Below is a small trained network, with its code and all its weights. Each question gives an input and a target symbol and asks what happens when units are switched off, that is, made to give their printed mean instead of their output.

import numpy as np


def w(rows, s, z=0):
    codes = np.array(rows[::2]) - 128.0
    scale = np.full(codes.shape[1], s)
    scale[-1] = z or s
    return codes * scale


def f(y):
    return np.maximum(y, 0)


def softmax(a):
    e = np.exp(a - a.max(-1, keepdims=True))
    return e / e.sum(-1, keepdims=True)


def log_softmax(a):
    a = a - a.max(-1, keepdims=True)
    return a - np.log(np.exp(a).sum(-1, keepdims=True))


def net(x, mask):
    ids = ['αγθλμτψ'.index(c) for c in x.split()]
    T = len(ids)
    res = E[ids] + P[:T]
    r = res
    for j in range(2):
        rows = slice(3 * j, 3 * j + 3)
        q, k, v = (r @ M[0][rows].T for M in (Q, K, V))
        z = softmax(np.where(np.tri(T) > 0, q @ k.T / 3**0.5, -1e9)) @ v
        o = O[0][rows]
        res = res + np.where(mask[j], z, o[:, -1]) @ o[:, :-1]
    y = f(res @ A[0][:, :-1].T + A[0][:, -1])
    res = res + np.where(mask[2:10], y, B[0][:, -1]) @ B[0][:, :-1]
    return log_softmax(res[-1] @ U[:, :-1].T + U[:, -1])


Q, K, V, O, A, B = {}, {}, {}, {}, {}, {}
E = w([
[186,157,138],'α',
[120,35,8],'γ',
[161,114,165],'θ',
[154,104,103],'λ',
[186,156,126],'μ',
[164,51,169],'τ',
[63,10,105],'ψ',
],0.017)
P = w([
[126,185,243],'0',
[121,163,28],'1',
[149,125,27],'2',
[171,100,38],'3',
[172,72,45],'4',
[152,46,51],'5',
[162,29,46],'6',
[161,8,57],'7',
[181,10,70],'8',
[185,3,58],'9',
],0.0071)
Q[0] = w([
[172,94,125],'head 0',
[176,131,81],'head 0',
[179,7,188],'head 0',
[88,164,154],'head 1',
[78,206,161],'head 1',
[76,166,175],'head 1',
],0.015)
K[0] = w([
[96,57,140],'head 0',
[146,131,82],'head 0',
[208,44,130],'head 0',
[85,124,13],'head 1',
[143,92,4],'head 1',
[202,98,65],'head 1',
],0.013)
V[0] = w([
[157,105,86],'head 0',
[119,106,224],'head 0',
[201,105,120],'head 0',
[149,7,113],'head 1',
[139,136,47],'head 1',
[158,74,177],'head 1',
],0.018)
O[0] = w([
[96,75,137,254],'head 0',
[151,178,61,58],'head 0',
[124,74,91,249],'head 0',
[28,140,64,178],'head 1',
[112,117,247,31],'head 1',
[114,101,91,244],'head 1',
],0.012,0.0095)
A[0] = w([
[251,230,183,136],'neuron 0',
[40,70,119,99],'neuron 1',
[234,145,218,155],'neuron 2',
[233,168,156,218],'neuron 3',
[92,115,2,253],'neuron 4',
[38,169,82,71],'neuron 5',
[18,156,152,126],'neuron 6',
[42,89,52,244],'neuron 7',
],0.0081,0.0038)
B[0] = w([
[117,2,157,132],'neuron 0',
[205,132,146,201],'neuron 1',
[37,140,136,134],'neuron 2',
[113,99,64,136],'neuron 3',
[132,194,167,254],'neuron 4',
[112,61,54,157],'neuron 5',
[107,118,108,141],'neuron 6',
[143,181,186,248],'neuron 7',
],0.0087,0.029)
U = w([
[125,34,73,3],'α',
[28,98,216,188],'γ',
[228,119,116,155],'θ',
[149,105,254,213],'λ',
[97,35,91,60],'μ',
[146,130,94,112],'τ',
[16,102,125,201],'ψ',
],0.0064,0.0032)

Each question gives the input, a string of symbols that net reads in full, and the target symbol t.
The units are the heads (3 rows each of Q, K, V and O) and the neurons (one row each of A and B). Each row of codes is followed by its name. A weight is (code - 128) times the scale printed after its matrix; where a second scale follows, it is the last column's (O, A, B and U).
mask holds one flag per unit, heads first, then neurons. A switched-off unit (its flag False) gives its mean, the last column of its rows in O or B, instead of its output. The means were averaged over made-up inputs and are rounded, as every weight is.
A unit's drop is (log p(t) with every unit on - log p(t) with that unit switched off) / (log p(t) with every unit on - log p(t) with every unit switched off).
The circuit of an input: a set's keep is (log p(t) with only the set's units on - log p(t) with every unit switched off) / (log p(t) with every unit on - log p(t) with every unit switched off). Starting from all 10 units, units are removed one at a time, each time the one whose removal leaves the highest keep (on an exact tie, the one counted first), for as long as the keep stays at least 0.8.
units of the circuit, in order: the units of the circuit, biggest drop first
top k neurons: the k neurons with the biggest drops, biggest first
heads that matter: for each layer, one digit per head in row order, 1 if its drop is at least 0.15 and else 0, layers parted by /
input τ τ μ θ τ ψ, target τ: heads that matter => 11
input α λ θ γ α μ α γ ψ, target λ: heads that matter => 10
input γ ψ γ λ ψ λ ψ, target γ: heads that matter => 01
input α α α λ λ α α λ μ, target α: units of the circuit, in order => (head 1; neuron 7; neuron 4; neuron 1)
input τ τ θ, target τ: heads that matter => 11
input λ γ α λ λ λ, target λ: heads that matter => 10
input μ γ γ τ, target μ: heads that matter => 01
input τ θ ψ, target τ: heads that matter => 11
input μ θ τ ψ γ ψ λ α ψ, target λ: heads that matter => 00
input λ α α μ θ γ, target λ: units of the circuit, in order => (head 0; neuron 1; neuron 7)
input μ μ θ α μ θ α ψ μ, target μ: top 3 neurons => (neuron 7; neuron 4; neuron 1)
input τ λ α α μ γ α τ ψ, target θ: top 2 neurons => (neuron 1; neuron 7)
input γ α λ λ, target γ: units of the circuit, in order => (head 1; neuron 2; neuron 1; neuron 7)
input θ λ γ, target λ: top neuron => (neuron 7)
input α τ λ ψ ψ λ α α, target α: top 3 neurons => (neuron 7; neuron 4; neuron 3)
input γ ψ λ ψ τ λ, target ψ: top 2 neurons => (neuron 5; neuron 6)
input λ τ θ τ τ γ α λ, target λ: units of the circuit, in order => (neuron 5; head 1)
input θ τ ψ, target θ: units of the circuit, in order => (head 1; head 0)
input ψ γ θ λ γ λ θ, target γ: units of the circuit, in order => (head 1; head 0)
input α θ τ τ ψ θ τ ψ ψ θ, target α: top 4 neurons => (neuron 7; neuron 4; neuron 1; neuron 3)
input μ λ θ α, target μ: top neuron => (neuron 7)
input θ θ τ τ α τ ψ ψ γ, target θ: heads that matter => 01
